Below is a small trained network, with its code and all its weights. Each question gives an input and a target symbol and asks what happens when units are switched off, that is, made to give their printed mean instead of their output.

import numpy as np


def w(rows, s, z=0):
    codes = np.array(rows[::2]) - 128.0
    scale = np.full(codes.shape[1], s)
    scale[-1] = z or s
    return codes * scale


def norm(h):
    return h / np.sqrt((h * h).mean(-1, keepdims=True) + 1e-5)


def f(y):
    return y / 2 * (1 + np.tanh(0.7978845608 * (y + 0.044715 * y**3)))


def softmax(a):
    e = np.exp(a - a.max(-1, keepdims=True))
    return e / e.sum(-1, keepdims=True)


def log_softmax(a):
    a = a - a.max(-1, keepdims=True)
    return a - np.log(np.exp(a).sum(-1, keepdims=True))


def net(x, mask):
    ids = ['βδεζηθλμξπσφ'.index(c) for c in x.split()]
    T = len(ids)
    res = E[ids] + P[:T]
    u = 0
    for l in range(2):
        q, k, v = (norm(res) @ M[l].T for M in (Q, K, V))
        z = softmax(np.where(np.tri(T) > 0, q @ k.T / 3**0.5, -1e9)) @ v
        res = res + np.where(mask[u], z, O[l][:, -1]) @ O[l][:, :-1]
        u += 1
        y = f(norm(res) @ A[l][:, :-1].T + A[l][:, -1])
        res = res + np.where(mask[u : u + 16], y, B[l][:, -1]) @ B[l][:, :-1]
        u += 16
    return log_softmax(norm(res)[-1] @ U[:, :-1].T + U[:, -1])


Q, K, V, O, A, B = {}, {}, {}, {}, {}, {}
E = w([
[110,131,157],'β',
[171,114,144],'δ',
[202,163,80],'ε',
[161,151,202],'ζ',
[52,108,96],'η',
[116,164,156],'θ',
[159,7,94],'λ',
[96,166,230],'μ',
[139,141,163],'ξ',
[117,231,16],'π',
[115,136,169],'σ',
[219,172,191],'φ',
],0.019)
P = w([
[141,156,253],'0',
[137,154,247],'1',
[139,148,232],'2',
[142,139,218],'3',
[145,132,203],'4',
[153,122,189],'5',
[157,120,177],'6',
[158,109,164],'7',
[161,103,153],'8',
[168,97,138],'9',
[172,96,130],'10',
[183,98,135],'11',
],0.0061)
Q[0] = w([
[110,98,196],'L0H0',
[135,175,107],'L0H0',
[3,210,128],'L0H0',
],0.011)
K[0] = w([
[9,127,93],'L0H0',
[135,244,149],'L0H0',
[149,186,74],'L0H0',
],0.012)
V[0] = w([
[70,224,2],'L0H0',
[84,240,224],'L0H0',
[141,7,175],'L0H0',
],0.0036)
O[0] = w([
[253,124,93,110],'L0H0',
[141,201,173,251],'L0H0',
[81,198,180,134],'L0H0',
],0.0055,0.0024)
A[0] = w([
[74,149,110,164],'L0N0',
[141,142,60,147],'L0N1',
[162,67,154,121],'L0N2',
[22,74,113,28],'L0N3',
[86,172,149,71],'L0N4',
[114,129,155,58],'L0N5',
[206,147,141,143],'L0N6',
[214,47,165,2],'L0N7',
[131,141,133,71],'L0N8',
[169,153,161,127],'L0N9',
[65,128,104,100],'L0N10',
[124,116,117,74],'L0N11',
[4,194,175,53],'L0N12',
[113,200,14,118],'L0N13',
[162,144,115,88],'L0N14',
[192,160,148,134],'L0N15',
],0.012,0.0066)
B[0] = w([
[148,189,157,200],'L0N0',
[102,208,109,125],'L0N1',
[205,188,215,133],'L0N2',
[23,114,158,227],'L0N3',
[161,87,126,145],'L0N4',
[142,114,72,117],'L0N5',
[2,126,181,192],'L0N6',
[149,172,173,137],'L0N7',
[138,79,107,110],'L0N8',
[101,114,183,185],'L0N9',
[37,192,142,178],'L0N10',
[117,95,99,108],'L0N11',
[182,91,156,254],'L0N12',
[151,228,159,142],'L0N13',
[67,114,117,115],'L0N14',
[48,112,154,193],'L0N15',
],0.0072,0.0062)
Q[1] = w([
[100,152,107],'L1H0',
[195,56,44],'L1H0',
[136,128,7],'L1H0',
],0.018)
K[1] = w([
[95,162,175],'L1H0',
[100,114,200],'L1H0',
[135,120,253],'L1H0',
],0.029)
V[1] = w([
[78,106,72],'L1H0',
[5,74,89],'L1H0',
[146,180,151],'L1H0',
],0.012)
O[1] = w([
[89,115,179,141],'L1H0',
[13,188,123,254],'L1H0',
[251,203,136,145],'L1H0',
],0.013,0.0085)
A[1] = w([
[153,185,185,123],'L1N0',
[94,160,151,105],'L1N1',
[135,81,146,120],'L1N2',
[102,79,173,139],'L1N3',
[102,88,199,132],'L1N4',
[3,123,115,107],'L1N5',
[128,99,161,101],'L1N6',
[142,116,168,146],'L1N7',
[152,174,202,141],'L1N8',
[104,175,71,121],'L1N9',
[155,136,159,123],'L1N10',
[146,143,6,179],'L1N11',
[69,121,58,254],'L1N12',
[136,166,120,133],'L1N13',
[220,143,104,161],'L1N14',
[68,218,155,62],'L1N15',
],0.016,0.0083)
B[1] = w([
[103,134,93,174],'L1N0',
[132,116,90,174],'L1N1',
[133,97,142,124],'L1N2',
[162,86,187,159],'L1N3',
[114,125,171,177],'L1N4',
[103,139,178,255],'L1N5',
[151,115,123,128],'L1N6',
[94,99,109,147],'L1N7',
[114,124,76,190],'L1N8',
[137,73,187,145],'L1N9',
[129,126,99,139],'L1N10',
[77,146,249,125],'L1N11',
[83,149,196,210],'L1N12',
[113,163,108,137],'L1N13',
[80,122,150,160],'L1N14',
[135,117,43,222],'L1N15',
],0.013,0.014)
U = w([
[93,159,20,73],'β',
[177,148,99,214],'δ',
[81,31,71,29],'ε',
[160,253,145,14],'ζ',
[150,93,106,159],'η',
[133,142,117,56],'θ',
[139,92,133,98],'λ',
[156,105,145,124],'μ',
[116,5,187,1],'ξ',
[175,166,199,49],'π',
[160,128,176,71],'σ',
[64,138,188,184],'φ',
],0.018,0.0062)

Each question gives the input, a string of symbols that net reads in full, and the target symbol t.
The units are the heads (3 rows each of Q, K, V and O) and the neurons (one row each of A and B). Each row of codes is followed by its name. A weight is (code - 128) times the scale printed after its matrix; where a second scale follows, it is the last column's (O, A, B and U).
mask holds one flag per unit, layer by layer, with each layer's heads first. A switched-off unit (its flag False) gives its mean, the last column of its rows in O or B, instead of its output. The means were averaged over made-up inputs and are rounded, as every weight is.
A unit's drop is (log p(t) with every unit on - log p(t) with that unit switched off) / (log p(t) with every unit on - log p(t) with every unit switched off).
The circuit of an input: a set's keep is (log p(t) with only the set's units on - log p(t) with every unit switched off) / (log p(t) with every unit on - log p(t) with every unit switched off). Starting from the 12 units with the biggest drops (on a tie, the unit counted first), units are removed one at a time, each time the one whose removal leaves the highest keep (on an exact tie, the one counted first), for as long as the keep stays at least 0.8.
circuit, biggest first: the units of the circuit, biggest drop first
unit that matters most: the unit with the biggest drop
k most important neurons: the k neurons with the biggest drops, biggest first
top k neurons in layer l: the k neurons of layer l with the biggest drops, biggest first
input π η θ β η η ξ φ, target π: circuit, biggest first => L1H0
input η η η ξ λ φ η φ ε δ ξ, target β: 2 most important neurons => L0N2, L0N12
input ξ φ ε η φ η η λ θ ζ φ δ, target ξ: 4 most important neurons => L0N3, L0N0, L0N6, L0N15
input η η η φ θ ε, target β: 2 most important neurons => L0N6, L0N12
input θ η δ φ ε θ, target β: 2 most important neurons => L0N12, L0N6
input θ η ε δ φ φ φ φ, target β: top 2 neurons in layer 0 => L0N6, L0N12
input σ η π η φ η η η σ β σ η, target β: top 4 neurons in layer 0 => L0N13, L0N12, L0N1, L0N3
input δ θ θ, target δ: top 4 neurons in layer 0 => L0N3, L0N10, L0N6, L0N12
input θ ζ θ μ, target π: circuit, biggest first => L1H0, L0N3
input η δ η η η φ θ η π ξ, target ξ: top 2 neurons in layer 1 => L1N15, L1N12
input φ ξ θ η ε σ, target β: 3 most important neurons => L0N12, L0N6, L0N1
input θ φ θ η η φ ξ λ, target ξ: 2 most important neurons => L1N15, L1N14
input ξ η φ ξ η ξ λ λ μ φ θ ξ, target ξ: top 2 neurons in layer 0 => L0N2, L0N3
input η η μ ε θ θ η ε ξ, target β: top 2 neurons in layer 0 => L0N6, L0N12
input η η λ θ η η σ π θ ξ η θ, target ε: unit that matters most => L1H0
input ξ θ φ, target ζ: 2 most important neurons => L1N15, L0N3
input θ φ φ, target ζ: 4 most important neurons => L1N15, L0N3, L0N12, L0N6
input φ ε σ, target β: top 2 neurons in layer 0 => L0N6, L0N3
input η θ θ δ θ β η ζ μ λ β, target ξ: top 2 neurons in layer 0 => L0N2, L0N3
input β η λ δ φ, target ξ: 4 most important neurons => L0N6, L0N15, L0N0, L0N12
input η φ μ η δ ε δ, target β: top 2 neurons in layer 1 => L1N5, L1N12
input θ θ η θ η η λ, target ξ: unit that matters most => L0N0
input λ η ξ β η η θ ξ η λ ξ θ, target ξ: 2 most important neurons => L0N3, L0N0
